Here is a tiny trained network, its code and every weight. The questions are about switching its units off for an input and a target symbol, where a switched-off unit gives its printed mean instead of its output.

import numpy as np


def w(rows, s, z=0):
    codes = np.array(rows[::2]) - 128.0
    scale = np.full(codes.shape[1], s)
    scale[-1] = z or s
    return codes * scale


def f(y):
    return np.maximum(y, 0)


def softmax(a):
    e = np.exp(a - a.max(-1, keepdims=True))
    return e / e.sum(-1, keepdims=True)


def log_softmax(a):
    a = a - a.max(-1, keepdims=True)
    return a - np.log(np.exp(a).sum(-1, keepdims=True))


def net(x, mask):
    ids = ['ΓΘΞαβεζησ'.index(c) for c in x.split()]
    T = len(ids)
    res = E[ids] + P[:T]
    u = 0
    for l in range(2):
        r = res
        for j in range(2):
            rows = slice(3 * j, 3 * j + 3)
            q, k, v = (r @ M[l][rows].T for M in (Q, K, V))
            z = softmax(np.where(np.tri(T) > 0, q @ k.T / 3**0.5, -1e9)) @ v
            o = O[l][rows]
            res = res + np.where(mask[u + j], z, o[:, -1]) @ o[:, :-1]
        u += 2
        y = f(res @ A[l][:, :-1].T + A[l][:, -1])
        res = res + np.where(mask[u : u + 4], y, B[l][:, -1]) @ B[l][:, :-1]
        u += 4
    return log_softmax(res[-1] @ U[:, :-1].T + U[:, -1])


Q, K, V, O, A, B = {}, {}, {}, {}, {}, {}
E = w([
[191,137,142,72,114,85,204,165,204,125,150,114],'Γ',
[80,159,164,68,115,125,132,232,193,64,135,118],'Θ',
[129,183,126,155,81,185,127,113,146,153,193,126],'Ξ',
[128,127,185,122,163,125,94,67,142,191,144,169],'α',
[162,131,109,154,131,152,78,191,129,138,36,158],'β',
[117,87,143,144,140,200,227,166,108,116,202,74],'ε',
[249,194,110,78,110,183,94,81,172,165,136,61],'ζ',
[156,106,120,57,200,170,116,102,60,86,168,26],'η',
[110,44,148,130,134,100,141,115,213,104,41,84],'σ',
],0.017)
P = w([
[161,93,155,185,73,56,107,195,161,149,103,171],'0',
[44,148,188,128,169,141,3,121,12,238,94,2],'1',
[98,121,83,100,88,104,57,196,95,225,162,68],'2',
[143,105,141,169,152,97,127,119,116,132,132,45],'3',
[75,157,167,213,193,43,69,151,87,165,85,145],'4',
[236,108,199,175,101,138,147,196,166,127,122,113],'5',
[143,192,168,185,154,63,79,183,173,167,156,82],'6',
],0.0062)
Q[0] = w([
[102,164,137,150,182,124,149,159,111,198,31,168],'L0H0',
[159,141,235,194,215,116,189,161,162,226,91,52],'L0H0',
[146,81,112,93,56,76,185,101,145,64,98,156],'L0H0',
[106,85,19,79,99,210,149,93,53,144,69,123],'L0H1',
[158,142,133,144,95,104,106,74,69,130,77,65],'L0H1',
[121,168,198,211,240,165,85,164,159,170,77,2],'L0H1',
],0.0055)
K[0] = w([
[136,181,127,132,145,57,172,83,104,78,101,53],'L0H0',
[200,156,135,127,196,152,139,136,158,19,140,239],'L0H0',
[112,106,145,110,146,186,103,124,121,139,137,158],'L0H0',
[93,169,107,62,140,99,107,87,59,137,115,68],'L0H1',
[71,143,109,97,127,83,193,156,132,107,135,143],'L0H1',
[211,92,210,123,145,117,198,127,181,130,168,254],'L0H1',
],0.0069)
V[0] = w([
[148,109,234,202,143,155,141,135,207,147,69,54],'L0H0',
[73,103,216,9,76,97,199,143,94,185,101,174],'L0H0',
[104,55,130,207,167,141,175,171,60,143,122,176],'L0H0',
[117,2,157,113,154,82,66,119,121,89,102,84],'L0H1',
[48,147,197,170,96,182,57,115,148,105,151,124],'L0H1',
[109,159,100,164,152,229,215,185,149,85,121,113],'L0H1',
],0.0067)
O[0] = w([
[168,154,44,144,109,199,116,88,93,77,164,178,254],'L0H0',
[2,188,221,193,181,129,122,116,192,166,84,101,123],'L0H0',
[125,69,129,139,153,176,156,125,198,183,170,199,103],'L0H0',
[182,157,84,126,124,132,20,129,220,70,188,97,200],'L0H1',
[65,176,219,31,112,159,91,99,134,66,134,118,131],'L0H1',
[83,121,87,41,89,156,155,116,160,166,117,177,121],'L0H1',
],0.0095,0.0097)
A[0] = w([
[142,204,105,139,72,254,113,136,149,179,93,70,146],'L0N0',
[114,119,144,152,197,141,127,158,202,111,160,153,14],'L0N1',
[116,110,152,131,168,96,125,178,124,69,135,199,38],'L0N2',
[107,79,158,162,119,148,170,198,69,119,216,140,1],'L0N3',
],0.0066,0.0019)
B[0] = w([
[50,63,146,139,183,84,176,118,51,90,117,170,254],'L0N0',
[18,106,140,163,134,198,116,112,133,195,160,105,163],'L0N1',
[137,26,99,54,83,95,120,169,116,181,164,73,133],'L0N2',
[140,220,82,160,209,1,26,23,28,168,53,77,151],'L0N3',
],0.0073,0.0089)
Q[1] = w([
[116,148,127,94,89,44,124,157,137,178,137,87],'L1H0',
[205,155,124,115,172,148,153,132,127,114,98,99],'L1H0',
[159,127,54,108,143,121,107,52,113,77,106,120],'L1H0',
[120,178,48,73,157,89,9,145,145,254,108,127],'L1H1',
[140,96,171,164,176,158,165,100,121,116,83,166],'L1H1',
[89,169,42,127,214,72,59,94,152,32,137,152],'L1H1',
],0.0059)
K[1] = w([
[66,1,174,14,219,166,71,213,96,31,114,82],'L1H0',
[203,90,64,194,94,105,77,137,99,122,123,77],'L1H0',
[162,128,82,178,81,158,134,189,107,188,205,170],'L1H0',
[147,126,148,108,169,235,241,105,155,156,66,53],'L1H1',
[168,123,77,226,145,49,169,136,191,218,190,111],'L1H1',
[217,149,213,137,134,200,152,190,170,74,185,142],'L1H1',
],0.0045)
V[1] = w([
[91,169,113,141,3,194,217,136,76,107,77,104],'L1H0',
[100,69,126,42,174,194,107,157,107,181,74,185],'L1H0',
[162,57,195,174,106,116,131,192,73,163,153,118],'L1H0',
[107,96,57,70,112,103,145,226,122,110,227,118],'L1H1',
[122,38,166,50,150,56,154,183,180,103,61,71],'L1H1',
[196,204,130,180,183,166,80,122,75,57,162,177],'L1H1',
],0.0065)
O[1] = w([
[150,30,93,90,146,65,66,155,134,115,182,158,65],'L1H0',
[254,161,124,181,60,103,55,236,199,150,45,183,77],'L1H0',
[115,115,234,146,97,109,115,174,157,146,142,138,75],'L1H0',
[85,42,215,113,94,178,95,134,72,227,108,97,126],'L1H1',
[107,177,118,191,64,222,148,81,100,106,154,137,56],'L1H1',
[76,144,183,92,152,104,73,140,160,194,84,162,254],'L1H1',
],0.0084,0.0072)
A[1] = w([
[136,128,173,152,56,63,136,157,120,15,108,173,2],'L1N0',
[72,112,90,127,171,162,149,254,149,113,177,120,46],'L1N1',
[135,154,129,44,189,178,181,87,107,186,107,223,141],'L1N2',
[161,81,151,61,245,159,112,169,148,153,178,80,78],'L1N3',
],0.0054,0.0035)
B[1] = w([
[78,217,59,98,60,131,142,22,62,162,128,61,149],'L1N0',
[165,55,150,163,47,144,173,115,24,180,39,7,148],'L1N1',
[152,27,84,179,117,99,70,130,204,70,54,19,227],'L1N2',
[59,241,71,255,85,92,93,117,195,108,136,205,252],'L1N3',
],0.0076,0.0039)
U = w([
[94,124,100,242,156,117,198,149,119,204,162,67,4],'Γ',
[85,152,170,104,83,192,151,124,124,185,128,53,125],'Θ',
[58,69,166,108,129,72,125,150,144,112,222,146,165],'Ξ',
[108,235,159,134,151,99,206,188,180,116,142,88,195],'α',
[132,154,87,154,172,169,129,230,146,152,119,123,176],'β',
[39,91,77,119,137,137,148,125,219,137,80,67,102],'ε',
[154,191,115,51,100,96,144,81,103,140,97,74,144],'ζ',
[145,176,191,179,94,140,80,91,162,238,164,102,121],'η',
[111,174,87,182,121,230,93,166,130,81,254,107,174],'σ',
],0.005,0.0025)

Each question gives the input, a string of symbols that net reads in full, and the target symbol t.
The units are the heads (3 rows each of Q, K, V and O) and the neurons (one row each of A and B). Each row of codes is followed by its name. A weight is (code - 128) times the scale printed after its matrix; where a second scale follows, it is the last column's (O, A, B and U).
mask holds one flag per unit, layer by layer, with each layer's heads first. A switched-off unit (its flag False) gives its mean, the last column of its rows in O or B, instead of its output. The means were averaged over made-up inputs and are rounded, as every weight is.
A unit's drop is (log p(t) with every unit on - log p(t) with that unit switched off) / (log p(t) with every unit on - log p(t) with every unit switched off).
The circuit of an input: a set's keep is (log p(t) with only the set's units on - log p(t) with every unit switched off) / (log p(t) with every unit on - log p(t) with every unit switched off). Starting from all 12 units, units are removed one at a time, each time the one whose removal leaves the highest keep (on an exact tie, the one counted first), for as long as the keep stays at least 0.8.
units of the circuit, in order: the units of the circuit, biggest drop first
k most important neurons: the k neurons with the biggest drops, biggest first
top k neurons in layer l: the k neurons of layer l with the biggest drops, biggest first
heads that matter: for each layer, one digit per head in row order, 1 if its drop is at least 0.15 and else 0, layers parted by /
drop when u is switched off: that unit's drop, to one decimal
input σ σ σ ε σ ε, target ε: heads that matter : 11 / 11
input Θ σ ζ Θ σ σ, target σ: units of the circuit, in order : (L1H1; L0H1; L0H0; L0N0)
input ζ ζ σ, target Ξ: units of the circuit, in order : (L1H0; L0H0; L0H1)
input σ α ζ ε ε Ξ, target ε: units of the circuit, in order : (L1N2; L0H1; L1H1; L0H0)
input ε β Γ σ σ σ α, target σ: units of the circuit, in order : (L1H1; L0H1; L0H0)
input Θ σ α, target σ: units of the circuit, in order : (L1H1; L0H0; L0H1)
input σ σ ε η, target ε: units of the circuit, in order : (L1H1; L0H1; L0H0; L1N2)
input α ζ σ α, target α: units of the circuit, in order : (L1H1; L0H1; L0H0)
input σ ε β, target ε: heads that matter : 11 / 01
input ε β ζ, target β: heads that matter : 11 / 10
input σ σ σ σ ζ ε, target ε: heads that matter : 11 / 11
input σ σ Θ Θ, target Θ: units of the circuit, in order : (L1H1; L0H1; L1H0)
input Ξ ζ σ, target ζ: heads that matter : 11 / 01
input σ ε ζ, target ε: top neuron in layer 1 : (L1N2)
input ζ ε σ, target Ξ: units of the circuit, in order : (L1H0; L0H0)
input α σ σ α, target α: units of the circuit, in order : (L1H1; L0H1; L1H0)
input ζ Θ Ξ, target Ξ: heads that matter : 01 / 10
input σ α ε ε ζ, target ε: 3 most important neurons : (L1N2; L0N3; L0N0)
input σ ζ ε ε β Θ, target ε: heads that matter : 11 / 01
input σ ε α, target ε: most important neuron : (L1N2)
input σ α Θ, target Θ: drop when L0H1 is switched off : 0.2
input σ ε Γ α σ ε, target Γ: drop when L0H0 is switched off : 0.2
input σ α σ σ ε α, target ε: drop when L0H0 is switched off : 0.4
input ζ σ σ Ξ Ξ, target Ξ: drop when L1H1 is switched off : 0.1
